Below are the code and all the weights of a small trained network. Each question names an input and a class and asks about switching units off, where a switched-off unit gives its printed mean instead of its output.

import numpy as np


def w(rows, s, z=0):
    codes = np.array(rows[::2]) - 128.0
    scale = np.full(codes.shape[1], s)
    scale[-1] = z or s
    return codes * scale


def f(y):
    return y / 2 * (1 + np.tanh(0.7978845608 * (y + 0.044715 * y**3)))


def log_softmax(a):
    a = a - a.max(-1, keepdims=True)
    return a - np.log(np.exp(a).sum(-1, keepdims=True))


def net(x, mask):
    res = np.array(x, float).reshape(1, 3) / 4 @ E
    y = f(res @ A[0][:, :-1].T + A[0][:, -1])
    res = res + np.where(mask, y, B[0][:, -1]) @ B[0][:, :-1]
    return log_softmax(res[-1] @ U[:, :-1].T + U[:, -1])


A, B = {}, {}
E = w([
[98,39,112,98,235,214,123],'x0',
[114,150,171,168,100,254,169],'x1',
[154,100,78,121,104,118,231],'x2',
],0.013)
A[0] = w([
[78,133,181,107,167,152,36,169],'neuron 1',
[117,148,170,127,174,136,79,66],'neuron 2',
[70,137,143,146,144,189,162,139],'neuron 3',
[185,60,97,145,143,120,206,89],'neuron 4',
[143,101,68,73,105,158,199,64],'neuron 5',
[79,50,114,89,248,172,137,17],'neuron 6',
[131,74,56,75,174,71,72,121],'neuron 7',
[119,136,168,170,92,158,147,82],'neuron 8',
[155,107,130,124,66,119,96,2],'neuron 9',
[131,147,120,148,140,151,69,42],'neuron 10',
[79,127,188,124,110,127,73,67],'neuron 11',
[115,120,160,177,140,204,145,91],'neuron 12',
],0.012,0.0069)
B[0] = w([
[118,113,114,148,138,127,135,218],'neuron 1',
[112,119,121,135,108,130,142,161],'neuron 2',
[147,122,120,111,143,120,105,193],'neuron 3',
[110,115,129,145,129,147,136,187],'neuron 4',
[114,117,99,143,132,128,144,178],'neuron 5',
[139,174,131,126,111,103,153,248],'neuron 6',
[150,111,107,114,124,142,109,221],'neuron 7',
[151,123,96,105,117,120,121,167],'neuron 8',
[139,131,87,110,3,128,154,133],'neuron 9',
[114,114,110,127,86,110,126,142],'neuron 10',
[112,121,121,143,102,124,149,159],'neuron 11',
[138,116,96,119,125,128,116,194],'neuron 12',
],0.032,0.016)
U = w([
[167,250,116,137,94,79,163,118],'0',
[189,49,83,68,126,140,84,88],'1',
[43,51,94,202,127,139,171,110],'2',
[147,132,140,169,235,135,106,252],'3',
[104,124,198,122,151,185,140,104],'4',
[128,118,193,146,152,144,152,102],'5',
[59,129,178,75,143,166,131,100],'6',
],0.015,0.023)

Each question gives the input, the list of numbers given to net, and the class t.
The units are the neurons (one row each of A and B). Each row of codes is followed by its name. A weight is (code - 128) times the scale printed after its matrix; where a second scale follows, it is the last column's (A, B and U).
mask holds one flag per neuron, in row order. A switched-off neuron (its flag False) gives its mean, the last column of its row in B, instead of its output. The means were averaged over made-up inputs and are rounded, as every weight is.
A unit's drop is (log p(t) with every unit on - log p(t) with that unit switched off) / (log p(t) with every unit on - log p(t) with every unit switched off).
The circuit of an input: a set's keep is (log p(t) with only the set's units on - log p(t) with every unit switched off) / (log p(t) with every unit on - log p(t) with every unit switched off). Starting from all 12 units, units are removed one at a time, each time the one whose removal leaves the highest keep (on an exact tie, the one counted first), for as long as the keep stays at least 0.8.
circuit, biggest first: the units of the circuit, biggest drop first
most important unit: the unit with the biggest drop
top k neurons: the k neurons with the biggest drops, biggest first
drop of u: that unit's drop, to one decimal
input [8,-5,7], class 0: most important unit : neuron 6
input [3,-5,-6], class 2: top 3 neurons : neuron 1; neuron 3; neuron 2
input [-3,8,8], class 1: top 2 neurons : neuron 8; neuron 3
input [0,3,-3], class 3: circuit, biggest first : neuron 7; neuron 6; neuron 9; neuron 5
input [-3,2,0], class 3: top 2 neurons : neuron 6; neuron 9
input [0,8,-7], class 1: top 2 neurons : neuron 3; neuron 8
input [1,-2,-3], class 3: circuit, biggest first : neuron 9; neuron 8
input [2,4,-6], class 2: top 2 neurons : neuron 1; neuron 7
input [-6,-7,8], class 2: top 2 neurons : neuron 6; neuron 4
input [6,-4,-8], class 2: top 2 neurons : neuron 1; neuron 2
input [-6,-8,3], class 1: top 2 neurons : neuron 6; neuron 7
input [2,4,4], class 1: top 3 neurons : neuron 3; neuron 1; neuron 12
input [4,0,4], class 0: top 2 neurons : neuron 6; neuron 1
input [3,0,-4], class 2: most important unit : neuron 1
input [4,5,5], class 1: top 4 neurons : neuron 3; neuron 12; neuron 1; neuron 11
input [-3,4,0], class 1: top 2 neurons : neuron 6; neuron 8
input [7,7,5], class 0: top 2 neurons : neuron 6; neuron 7
input [7,5,1], class 0: drop of neuron 6 : 1.8
input [7,-7,4], class 0: drop of neuron 1 : 0.0
input [5,2,0], class 0: drop of neuron 6 : 1.1
input [6,-2,-5], class 0: drop of neuron 6 : 1.7
input [-4,3,8], class 2: most important unit : neuron 6
